Below is a small trained network, with its code and all its weights. Each question gives an input and a class and asks what happens when units are switched off, that is, made to give their printed mean instead of their output.

import numpy as np


def w(rows, s, z=0):
    codes = np.array(rows[::2]) - 128.0
    scale = np.full(codes.shape[1], s)
    scale[-1] = z or s
    return codes * scale


def f(y):
    return np.maximum(y, 0)


def log_softmax(a):
    a = a - a.max(-1, keepdims=True)
    return a - np.log(np.exp(a).sum(-1, keepdims=True))


def net(x, mask):
    res = np.array(x, float).reshape(1, 2) / 4 @ E
    y = f(res @ A[0][:, :-1].T + A[0][:, -1])
    res = res + np.where(mask, y, B[0][:, -1]) @ B[0][:, :-1]
    return log_softmax(res[-1] @ U[:, :-1].T + U[:, -1])


A, B = {}, {}
E = w([
[90,95,97,3,5,168,89],'x0',
[94,10,65,216,41,82,64],'x1',
],0.014)
A[0] = w([
[134,99,180,191,205,129,122,120],'n0',
[62,78,154,64,120,88,142,149],'n1',
[143,113,85,33,82,176,99,96],'n2',
[159,140,105,153,184,62,186,98],'n3',
[115,146,122,109,131,72,144,241],'n4',
[135,97,81,144,127,138,148,223],'n5',
[120,83,65,171,115,42,53,115],'n6',
[141,179,135,54,202,187,117,82],'n7',
[133,131,122,88,83,126,132,249],'n8',
[157,175,195,204,176,120,172,115],'n9',
[169,161,166,69,225,113,87,152],'n10',
[130,170,138,56,153,207,156,138],'n11',
[60,50,88,194,84,65,59,87],'n12',
[154,146,131,233,156,109,108,88],'n13',
[90,131,122,70,41,254,131,91],'n14',
[82,67,155,126,136,120,53,128],'n15',
[173,202,229,66,178,182,209,132],'n16',
[181,163,139,170,199,70,141,82],'n17',
[141,48,118,183,73,59,156,147],'n18',
[50,126,144,13,131,176,72,73],'n19',
],0.0097,0.016)
B[0] = w([
[164,130,170,117,54,68,171,190],'n0',
[131,133,122,159,108,86,157,176],'n1',
[189,82,146,109,92,87,152,195],'n2',
[169,100,142,124,103,113,127,175],'n3',
[105,160,180,163,163,133,210,218],'n4',
[42,173,169,147,171,148,213,207],'n5',
[117,81,93,79,141,154,80,214],'n6',
[129,153,86,92,121,161,3,189],'n7',
[94,155,165,167,150,97,198,230],'n8',
[148,83,147,110,84,99,134,210],'n9',
[69,91,131,117,133,144,112,207],'n10',
[97,103,107,105,169,176,79,201],'n11',
[125,50,100,96,142,157,47,235],'n12',
[177,95,145,125,81,121,119,180],'n13',
[171,52,133,150,80,106,146,202],'n14',
[131,131,100,125,151,122,116,176],'n15',
[113,94,89,95,153,151,97,254],'n16',
[173,102,135,134,110,112,100,188],'n17',
[101,93,109,92,163,158,90,216],'n18',
[180,80,154,109,73,106,95,182],'n19',
],0.012,0.02)
U = w([
[112,101,102,112,158,196,61,66],'0',
[199,101,167,133,6,61,155,77],'1',
[62,137,178,148,194,140,234,254],'2',
[130,176,146,151,92,144,150,103],'3',
[131,171,113,138,154,136,135,99],'4',
],0.019,0.0094)

Each question gives the input, the list of numbers given to net, and the class t.
The units are the neurons (one row each of A and B). Each row of codes is followed by its name. A weight is (code - 128) times the scale printed after its matrix; where a second scale follows, it is the last column's (A, B and U).
mask holds one flag per neuron, in row order. A switched-off neuron (its flag False) gives its mean, the last column of its row in B, instead of its output. The means were averaged over made-up inputs and are rounded, as every weight is.
A unit's drop is (log p(t) with every unit on - log p(t) with that unit switched off) / (log p(t) with every unit on - log p(t) with every unit switched off).
unit that matters most: the unit with the biggest drop
top k neurons: the k neurons with the biggest drops, biggest first
drop of u: that unit's drop, to one decimal
input [-8,-8], class 0: unit that matters most -> n16
input [0,3], class 2: top 2 neurons -> n7, n16
input [3,-3], class 2: top 4 neurons -> n12, n6, n8, n18
input [-6,-6], class 0: top 3 neurons -> n16, n7, n10
input [-5,-5], class 0: top 4 neurons -> n16, n7, n10, n2
input [3,3], class 2: top 2 neurons -> n7, n16
input [2,-1], class 2: drop of n5 -> 0.0
input [3,1], class 2: drop of n9 -> 0.1
input [-3,-2], class 2: drop of n19 -> 0.2
input [8,-3], class 1: drop of n11 -> 0.0
input [1,3], class 2: top 2 neurons -> n7, n16
